Here is a tiny trained network, its code and every weight. The questions are about switching its units off for an input and a target symbol, where a switched-off unit gives its printed mean instead of its output.

import numpy as np


def w(rows, s, z=0):
    codes = np.array(rows[::2]) - 128.0
    scale = np.full(codes.shape[1], s)
    scale[-1] = z or s
    return codes * scale


def norm(h):
    return h / np.sqrt((h * h).mean(-1, keepdims=True) + 1e-5)


def f(y):
    return np.maximum(y, 0)


def softmax(a):
    e = np.exp(a - a.max(-1, keepdims=True))
    return e / e.sum(-1, keepdims=True)


def log_softmax(a):
    a = a - a.max(-1, keepdims=True)
    return a - np.log(np.exp(a).sum(-1, keepdims=True))


def net(x, mask):
    ids = ['δελμξπστφψω'.index(c) for c in x.split()]
    T = len(ids)
    res = E[ids] + P[:T]
    r = norm(res)
    for j in range(2):
        rows = slice(2 * j, 2 * j + 2)
        q, k, v = (r @ M[0][rows].T for M in (Q, K, V))
        z = softmax(np.where(np.tri(T) > 0, q @ k.T / 2**0.5, -1e9)) @ v
        o = O[0][rows]
        res = res + np.where(mask[j], z, o[:, -1]) @ o[:, :-1]
    y = f(norm(res) @ A[0][:, :-1].T + A[0][:, -1])
    res = res + np.where(mask[2:6], y, B[0][:, -1]) @ B[0][:, :-1]
    return log_softmax(norm(res)[-1] @ U[:, :-1].T + U[:, -1])


Q, K, V, O, A, B = {}, {}, {}, {}, {}, {}
E = w([
[147,126,156,151,148],'δ',
[132,81,138,125,142],'ε',
[140,93,136,118,163],'λ',
[154,119,166,147,167],'μ',
[128,76,153,132,132],'ξ',
[124,50,212,200,147],'π',
[147,185,178,144,173],'σ',
[115,156,166,90,210],'τ',
[250,183,167,85,13],'φ',
[111,111,202,130,98],'ψ',
[54,195,121,106,103],'ω',
],0.017)
P = w([
[40,112,71,255,162],'0',
[62,92,143,228,174],'1',
[77,111,158,203,168],'2',
[107,89,176,168,158],'3',
[112,76,172,136,133],'4',
[128,79,183,113,126],'5',
[142,81,189,92,118],'6',
[167,88,200,71,124],'7',
[176,82,215,50,117],'8',
[201,90,235,30,118],'9',
],0.0064)
Q[0] = w([
[112,100,208,98,157],'head 0',
[174,117,154,132,93],'head 0',
[117,111,146,104,176],'head 1',
[136,112,4,133,158],'head 1',
],0.017)
K[0] = w([
[171,197,226,2,68],'head 0',
[175,111,149,50,165],'head 0',
[156,161,213,41,47],'head 1',
[61,82,127,241,178],'head 1',
],0.01)
V[0] = w([
[159,140,138,79,224],'head 0',
[135,42,100,127,175],'head 0',
[9,160,162,40,148],'head 1',
[139,217,77,135,126],'head 1',
],0.014)
O[0] = w([
[71,80,115,125,194,238],'head 0',
[7,129,162,118,136,3],'head 0',
[91,208,58,229,108,230],'head 1',
[79,66,75,115,87,76],'head 1',
],0.014,0.0039)
A[0] = w([
[123,40,248,82,163,252],'neuron 0',
[108,2,125,178,129,134],'neuron 1',
[115,199,66,180,207,226],'neuron 2',
[139,176,104,65,64,228],'neuron 3',
],0.0087,0.0027)
B[0] = w([
[120,110,56,126,54,248],'neuron 0',
[255,196,105,100,195,168],'neuron 1',
[145,104,130,71,64,254],'neuron 2',
[226,44,109,200,160,157],'neuron 3',
],0.0091,0.0088)
U = w([
[209,247,226,166,137,2],'δ',
[81,149,177,105,92,99],'ε',
[83,156,89,168,247,85],'λ',
[101,163,209,104,100,214],'μ',
[166,100,131,75,1,222],'ξ',
[136,84,222,179,108,232],'π',
[95,109,149,110,136,74],'σ',
[144,158,131,79,72,17],'τ',
[222,89,76,132,198,85],'φ',
[143,186,49,185,20,218],'ψ',
[75,119,134,114,123,55],'ω',
],0.011,0.0023)

Each question gives the input, a string of symbols that net reads in full, and the target symbol t.
The units are the heads (2 rows each of Q, K, V and O) and the neurons (one row each of A and B). Each row of codes is followed by its name. A weight is (code - 128) times the scale printed after its matrix; where a second scale follows, it is the last column's (O, A, B and U).
mask holds one flag per unit, heads first, then neurons. A switched-off unit (its flag False) gives its mean, the last column of its rows in O or B, instead of its output. The means were averaged over made-up inputs and are rounded, as every weight is.
A unit's drop is (log p(t) with every unit on - log p(t) with that unit switched off) / (log p(t) with every unit on - log p(t) with every unit switched off).
The circuit of an input: a set's keep is (log p(t) with only the set's units on - log p(t) with every unit switched off) / (log p(t) with every unit on - log p(t) with every unit switched off). Starting from all 6 units, units are removed one at a time, each time the one whose removal leaves the highest keep (on an exact tie, the one counted first), for as long as the keep stays at least 0.8.
circuit, biggest first: the units of the circuit, biggest drop first
unit that matters most: the unit with the biggest drop
top k neurons: the k neurons with the biggest drops, biggest first
heads that matter: for each layer, one digit per head in row order, 1 if its drop is at least 0.15 and else 0, layers parted by /
drop of u: that unit's drop, to one decimal
input τ σ δ σ ξ, target φ: unit that matters most : neuron 1
input ω ξ ψ ξ ω ε φ σ ξ τ, target ξ: circuit, biggest first : (head 1; neuron 0)
input ω σ σ φ π ξ λ σ ξ ω, target φ: top 2 neurons : (neuron 3; neuron 2)
input σ ε ω ε σ λ μ σ ξ, target φ: circuit, biggest first : (head 0; neuron 1)
input ω ε λ ε ξ ω σ σ τ, target λ: circuit, biggest first : (head 0; head 1)
input ε σ σ π, target φ: circuit, biggest first : (neuron 1; head 0)
input σ ε ε ω δ δ σ δ τ π, target λ: circuit, biggest first : (head 0; head 1)
input δ σ ψ σ τ, target δ: heads that matter : 01
input μ ξ φ σ τ π, target ξ: top 2 neurons : (neuron 0; neuron 3)
input π ω μ ψ λ τ λ π, target λ: heads that matter : 10
input τ μ τ δ σ, target λ: heads that matter : 11
input τ λ ψ μ μ, target δ: heads that matter : 01
input ε ε λ σ, target φ: circuit, biggest first : (head 0; neuron 2)
input ε τ ω σ μ λ σ, target φ: circuit, biggest first : (head 0)
input μ φ σ ψ ω π, target ξ: circuit, biggest first : (head 1; neuron 0)
input ξ σ σ π ε ψ σ λ, target δ: top 2 neurons : (neuron 3; neuron 0)
input ω μ φ ε σ, target ξ: top 2 neurons : (neuron 0; neuron 1)
input ω ω τ λ λ δ σ λ π, target φ: top 2 neurons : (neuron 1; neuron 0)
input ξ σ ψ σ λ, target δ: top 2 neurons : (neuron 0; neuron 3)
input δ ψ ε, target δ: circuit, biggest first : (head 1)
input λ ε ε ε τ τ, target λ: drop of head 0 : 0.8
input δ μ ω τ ω ω λ ε, target ψ: drop of neuron 2 : 0.1
input τ τ φ ω τ ω, target φ: drop of neuron 3 : 0.4
input π σ τ ξ σ σ ε ψ, target δ: drop of head 1 : 1.0
